M =
[[  72  643   92  -98   39 -409 -243  373 -479  462 -255 -149]
 [ -20 -194   30  105 -129   89  210   -5   57 -135  144   53]
 [-132 -558  -79  242 -134  523  561 -227  498 -341  319  191]
 [ 125  529    9  -88  180 -112 -370  127  -89  330 -188   -3]
 [ 233  626  150 -326  174 -555 -596  292 -423  455 -353 -265]]
Rows and columns are counted from 1.
row 1 col 1	72
row 5 col 7	-596
row 1 col 2	643
row 1 col 7	-243
row 4 col 4	-88
row 5 col 3	150
row 4 col 8	127
row 4 col 11	-188
row 5 col 5	174
row 1 col 11	-255
row 2 col 1	-20
row 4 col 3	9
row 1 col 5	39
row 5 col 10	455
row 4 col 1	125
row 3 col 6	523
row 4 col 7	-370
row 3 col 9	498
row 3 col 4	242
row 1 col 10	462
row 3 col 7	561
row 2 col 6	89

grid =
[[-0.65  0.25 -1.91 -1.34  1.49  0.29 -1.05 -3.60]
 [-2.22 -4.02  0.11 -1.41  0.93 -2.01 -0.22 -0.61]
 [ 2.02  6.25  5.45  1.91 -0.76  7.37  0.27  3.86]
 [-1.39 -2.95  1.14  0.80  6.62 -3.30 -1.41 -7.38]
 [-0.88 -0.90  0.33 -0.73 -0.41 -0.33 -0.26  0.87]
 [ 5.93 -4.88  2.16  3.05 -1.00 -6.02  1.73  5.08]
 [-0.37  0.28 -0.68 -0.37 -1.12 -0.05 -1.30 -0.28]]
Rows and columns are counted from 1.
(1, 1) = -0.65
(4, 8) = -7.38
(6, 7) = 1.73
(5, 5) = -0.41
(2, 2) = -4.02
(3, 1) = 2.02
(1, 5) = 1.49
(6, 3) = 2.16
(5, 2) = -0.90
(6, 4) = 3.05
(5, 6) = -0.33
(1, 4) = -1.34
(4, 7) = -1.41
(6, 6) = -6.02
(2, 5) = 0.93
(5, 3) = 0.33
(2, 6) = -2.01
(3, 6) = 7.37
(1, 8) = -3.60
(7, 5) = -1.12
(7, 1) = -0.37
(5, 1) = -0.88
(3, 3) = 5.45
(2, 3) = 0.11
(3, 8) = 3.86
(7, 6) = -0.05
(1, 3) = -1.91
(2, 1) = -2.22
(2, 4) = -1.41

arr =
array([[  4,   4,  18,  24,  11,  -4,   6,  11,   4,  27,  11,  12,   6,
         27,  33],
       [  6,  10,  20,  10,   9,  -2,   2,   8,  11,  32,  46,  21,  13,
         10,   4],
       [ 17,  18,   6,   9,   6,  14,  21,   1,  29,  12,  26,  11,  -4,
          6,  -6],
       [ 11,   8,  -6,  28,  22,  11,  11,  -8,  19, -27, -32, -17,  -6,
         32,  49],
       [ 11,  11,  11,  13,  11,  11,  12,   8,  12,  12,  16,  11,   9,
         13,  12],
       [ 11,  11,  11,  12,  11,  11,  13,   9,  13,  11,  14,  11,   9,
         11,  11],
       [  6,   7,  16,  11,  11,  11,   1,  21,  -3,  14,  11,  15,  11,
         12,  19],
       [ 11,  16,   7,  11,   9,  11,  20,   3,  20,  11,  17,   9,   4,
         10,   9]])
Rows and columns are counted from 1.
row 1 col 1 -> 4
row 3 col 14 -> 6
row 3 col 11 -> 26
row 2 col 12 -> 21
row 2 col 2 -> 10
row 6 col 12 -> 11
row 2 col 7 -> 2
row 7 col 12 -> 15
row 8 col 1 -> 11
row 1 col 9 -> 4
row 8 col 15 -> 9
row 7 col 2 -> 7
row 1 col 5 -> 11
row 1 col 2 -> 4
row 3 col 8 -> 1
row 7 col 4 -> 11
row 2 col 3 -> 20
row 5 col 9 -> 12
row 8 col 8 -> 3
row 7 col 13 -> 11
row 2 col 10 -> 32
row 6 col 4 -> 12
row 1 col 6 -> -4
row 4 col 2 -> 8
row 4 col 6 -> 11
row 3 col 2 -> 18
row 2 col 5 -> 9
row 8 col 2 -> 16
row 6 col 2 -> 11
row 7 col 8 -> 21
row 7 col 7 -> 1
row 5 col 8 -> 8
row 4 col 12 -> -17
row 4 col 5 -> 22
row 4 col 8 -> -8
row 2 col 15 -> 4
row 6 col 3 -> 11

data =
[[157 154 128 157  78 104 138 120 125 151]
 [109 131 120 168 136 101 149  87 140 152]
 [ 93 121 130 162 188 125 154  97 154 146]
 [187 170 139 132  59 126 134 167 127 148]
 [124 122 147 172 188 145 143 104 138 143]
 [156 134 135 199 107 104 130  69 103 151]
 [203 161 174 128 132 189 131 199 133 135]
 [171 171 126 134  48 105 139 153 132 152]
 [186 169 144 129  74 137 135 175 131 146]
 [191 167 146 136  72 137 132 167 125 146]]
Rows and columns are counted from 1.
row 1 col 1 -> 157
row 7 col 2 -> 161
row 3 col 8 -> 97
row 10 col 9 -> 125
row 7 col 6 -> 189
row 8 col 9 -> 132
row 10 col 1 -> 191
row 7 col 5 -> 132
row 3 col 10 -> 146
row 3 col 2 -> 121
row 3 col 6 -> 125
row 10 col 10 -> 146
row 10 col 7 -> 132
row 3 col 3 -> 130
row 3 col 5 -> 188
row 5 col 6 -> 145
row 7 col 3 -> 174
row 1 col 4 -> 157
row 1 col 6 -> 104
row 4 col 4 -> 132
row 8 col 1 -> 171
row 2 col 3 -> 120
row 6 col 7 -> 130
row 6 col 10 -> 151
row 4 col 3 -> 139
row 2 col 2 -> 131
row 6 col 3 -> 135
row 5 col 3 -> 147
row 4 col 6 -> 126
row 8 col 3 -> 126
row 5 col 10 -> 143
row 1 col 10 -> 151
row 9 col 10 -> 146

A =
5137  8333  2568  3189  6664  5901  8298  7417  6427  5905  7007  2519  5097  4826  3522  5112
4483  7993  2266  2937  6709  6169  8049  7967  6675  6448  7332  2761  4830  4736  3718  5041
7305  7911  4689  5193  5970  5165  7547  5168  6000  4609  5783  3105  5845  5441  4010  5796
6181  5302  6203  6129  5176  5621  4688  5115  6598  6043  5529  6259  5454  5927  6282  6152
7448  7696  4939  5403  5877  5118  7316  4958  6097  4576  5685  3362  5874  5530  4201  5910
7507  7358  5327  5716  5687  5123  6859  4721  6173  4665  5538  3788  5887  5662  4564  6044
6185  5297  6186  6136  5164  5638  4605  5108  6715  6120  5555  6304  5419  5935  6353  6185
3280  5052  4215  4191  5926  6436  5239  7671  6194  7301  6649  6140  4783  5209  5967  5123
4095  3757  6107  5719  5201  6172  3673  6234  6157  7137  5772  7729  5084  5773  7145  5663
4276  6649  3531  3820  6342  6067  6867  7332  5847  6286  6650  4244  5096  5008  4623  5016
Rows and columns are counted from 1.
(1, 1): 5137
(7, 12): 6304
(10, 10): 6286
(6, 5): 5687
(6, 6): 5123
(3, 4): 5193
(7, 10): 6120
(5, 3): 4939
(4, 15): 6282
(4, 11): 5529
(3, 5): 5970
(8, 3): 4215
(5, 16): 5910
(2, 7): 8049
(10, 7): 6867
(7, 6): 5638
(6, 1): 7507
(3, 9): 6000
(2, 5): 6709
(2, 1): 4483
(1, 13): 5097
(5, 1): 7448
(8, 4): 4191
(9, 6): 6172
(3, 14): 5441
(2, 8): 7967
(5, 8): 4958
(10, 8): 7332
(9, 16): 5663
(7, 7): 4605
(9, 12): 7729
(9, 3): 6107
(7, 11): 5555
(3, 16): 5796
